Below is a small trained network, with its code and all its weights. Each question gives an input and a class and asks what happens when units are switched off, that is, made to give their printed mean instead of their output.

import numpy as np


def w(rows, s, z=0):
    codes = np.array(rows[::2]) - 128.0
    scale = np.full(codes.shape[1], s)
    scale[-1] = z or s
    return codes * scale


def norm(h):
    return h / np.sqrt((h * h).mean(-1, keepdims=True) + 1e-5)


def f(y):
    return y / 2 * (1 + np.tanh(0.7978845608 * (y + 0.044715 * y**3)))


def log_softmax(a):
    a = a - a.max(-1, keepdims=True)
    return a - np.log(np.exp(a).sum(-1, keepdims=True))


def net(x, mask):
    res = np.array(x, float).reshape(1, 8) / 4 @ E
    u = 0
    for l in range(2):
        y = f(norm(res) @ A[l][:, :-1].T + A[l][:, -1])
        res = res + np.where(mask[u : u + 8], y, B[l][:, -1]) @ B[l][:, :-1]
        u += 8
    return log_softmax(norm(res)[-1] @ U[:, :-1].T + U[:, -1])


A, B = {}, {}
E = w([
[86,169,112,48,21,105,175,123],'x0',
[71,137,112,178,77,124,67,72],'x1',
[127,122,135,124,119,142,138,130],'x2',
[133,144,103,129,159,85,98,117],'x3',
[87,110,17,77,152,186,86,172],'x4',
[252,114,96,160,71,122,106,157],'x5',
[67,143,155,176,107,114,104,254],'x6',
[125,122,135,127,121,139,136,130],'x7',
],0.0049)
A[0] = w([
[81,153,150,196,75,150,23,53,104],'0.n0',
[88,63,154,150,36,254,188,131,253],'0.n1',
[198,114,236,160,85,28,128,131,155],'0.n2',
[100,184,120,169,145,94,125,236,92],'0.n3',
[3,123,171,96,184,156,176,77,155],'0.n4',
[198,110,185,36,178,113,177,188,104],'0.n5',
[146,92,17,107,124,162,81,198,110],'0.n6',
[187,106,165,140,149,39,159,169,66],'0.n7',
],0.0055,0.0041)
B[0] = w([
[123,40,129,116,102,34,50,72,192],'0.n0',
[123,160,77,121,199,45,30,72,253],'0.n1',
[103,228,94,67,227,210,53,203,231],'0.n2',
[167,67,74,202,143,66,154,52,179],'0.n3',
[180,213,46,183,209,51,134,160,243],'0.n4',
[93,46,100,144,120,3,9,108,180],'0.n5',
[88,247,183,69,195,197,61,138,225],'0.n6',
[55,91,186,54,44,199,87,27,144],'0.n7',
],0.005,0.0036)
A[1] = w([
[166,89,159,80,170,98,176,176,55],'1.n0',
[160,186,254,154,113,77,139,99,109],'1.n1',
[89,184,97,73,28,86,183,137,132],'1.n2',
[109,138,127,68,113,142,177,163,86],'1.n3',
[150,167,98,109,211,69,45,109,252],'1.n4',
[78,143,128,189,97,102,98,246,117],'1.n5',
[148,98,129,66,177,105,158,197,137],'1.n6',
[236,127,99,134,47,162,73,178,145],'1.n7',
],0.0082,0.0034)
B[1] = w([
[100,120,68,169,139,81,84,98,128],'1.n0',
[74,121,2,66,127,210,81,158,138],'1.n1',
[193,60,207,218,206,169,99,156,144],'1.n2',
[110,117,142,179,138,160,83,141,126],'1.n3',
[140,118,169,126,67,140,167,167,249],'1.n4',
[192,106,101,61,129,147,173,35,157],'1.n5',
[81,147,124,174,44,123,60,36,142],'1.n6',
[30,160,120,148,185,72,182,117,152],'1.n7',
],0.0088,0.017)
U = w([
[76,186,87,64,149,210,33,180,137],'0',
[173,76,225,210,224,139,78,162,156],'1',
[62,226,116,175,196,22,199,144,66],'2',
[71,60,131,136,43,38,2,76,3],'3',
[139,127,180,126,83,120,168,153,242],'4',
[152,135,185,121,86,110,161,158,201],'5',
[193,80,89,81,133,119,197,76,83],'6',
],0.0096,0.0035)

Each question gives the input, the list of numbers given to net, and the class t.
The units are the neurons (one row each of A and B). Each row of codes is followed by its name. A weight is (code - 128) times the scale printed after its matrix; where a second scale follows, it is the last column's (A, B and U).
mask holds one flag per neuron, layer by layer. A switched-off neuron (its flag False) gives its mean, the last column of its row in B, instead of its output. The means were averaged over made-up inputs and are rounded, as every weight is.
A unit's drop is (log p(t) with every unit on - log p(t) with that unit switched off) / (log p(t) with every unit on - log p(t) with every unit switched off).
The circuit of an input: a set's keep is (log p(t) with only the set's units on - log p(t) with every unit switched off) / (log p(t) with every unit on - log p(t) with every unit switched off). Starting from the 12 units with the biggest drops (on a tie, the unit counted first), units are removed one at a time, each time the one whose removal leaves the highest keep (on an exact tie, the one counted first), for as long as the keep stays at least 0.8.
units of the circuit, in order: the units of the circuit, biggest drop first
unit that matters most: the unit with the biggest drop
top k neurons: the k neurons with the biggest drops, biggest first
top k neurons in layer l: the k neurons of layer l with the biggest drops, biggest first
input [8,-6,2,-1,-6,4,7,1], class 1: unit that matters most	1.n2
input [-6,6,7,-2,-6,-8,-5,8], class 2: units of the circuit, in order	0.n4, 1.n2
input [8,0,7,4,6,-8,-4,8], class 1: top 2 neurons in layer 0	0.n2, 0.n6
input [0,7,4,0,4,-2,3,8], class 3: top 4 neurons	0.n0, 0.n1, 0.n2, 1.n7
input [5,-7,-1,-3,6,3,-6,1], class 3: units of the circuit, in order	1.n6, 0.n5, 1.n5
input [1,-2,-7,4,6,-7,-4,-7], class 2: top 3 neurons	0.n4, 1.n1, 0.n2
input [6,4,-5,-8,-7,8,0,-6], class 2: top 2 neurons in layer 0	0.n6, 0.n2
input [3,-5,4,-5,3,1,3,3], class 3: top 2 neurons	1.n6, 0.n4
input [7,-2,5,-1,6,3,-1,-2], class 1: top 2 neurons	1.n2, 0.n2
input [-3,0,-5,0,-6,3,8,4], class 6: top 3 neurons	1.n5, 0.n6, 0.n3
input [-3,-8,-2,0,6,-4,-7,0], class 3: top 3 neurons in layer 1	1.n6, 1.n5, 1.n0
input [-5,3,7,-4,-1,3,3,-8], class 4: top 2 neurons in layer 1	1.n2, 1.n4
input [0,2,-2,-6,3,-1,2,-2], class 5: top 2 neurons in layer 1	1.n4, 1.n7
input [-6,8,-8,-8,-6,-3,1,7], class 3: unit that matters most	0.n0
input [-6,0,3,8,3,3,0,-2], class 5: units of the circuit, in order	1.n4, 1.n2
input [5,-6,-3,-2,-6,-6,-5,6], class 0: top 2 neurons in layer 1	1.n1, 1.n7
input [5,-6,3,3,-5,-3,1,0], class 3: units of the circuit, in order	1.n6, 0.n5
input [-2,-2,6,-5,-8,8,4,-4], class 0: top 2 neurons	1.n1, 0.n7
input [1,6,4,-5,-2,-7,4,3], class 2: top 2 neurons in layer 0	0.n4, 0.n1
input [-5,4,-3,7,3,4,1,5], class 5: top 2 neurons in layer 1	1.n4, 1.n2
input [2,3,1,5,-7,8,3,1], class 2: top 3 neurons	1.n7, 0.n6, 0.n2
input [3,7,7,0,-2,-1,8,-2], class 6: units of the circuit, in order	1.n5
input [-3,-3,-7,7,6,-4,-6,4], class 4: top 4 neurons	1.n4, 0.n2, 1.n1, 1.n7
input [0,3,-7,-1,5,-5,1,8], class 4: top 3 neurons in layer 1	1.n4, 1.n7, 1.n1
input [6,3,4,1,-4,-1,4,4], class 1: top 2 neurons in layer 0	0.n6, 0.n5
input [-5,-8,8,2,-5,5,4,6], class 3: top 2 neurons	1.n6, 0.n5
input [1,5,0,0,3,-7,0,6], class 2: units of the circuit, in order	0.n4
input [3,-5,4,-3,1,3,1,6], class 3: top 2 neurons	1.n6, 0.n4
input [-7,8,-2,1,-4,0,5,-6], class 3: top 2 neurons	0.n0, 1.n2
input [-2,1,2,8,2,-4,-2,5], class 5: top 2 neurons	1.n4, 1.n7
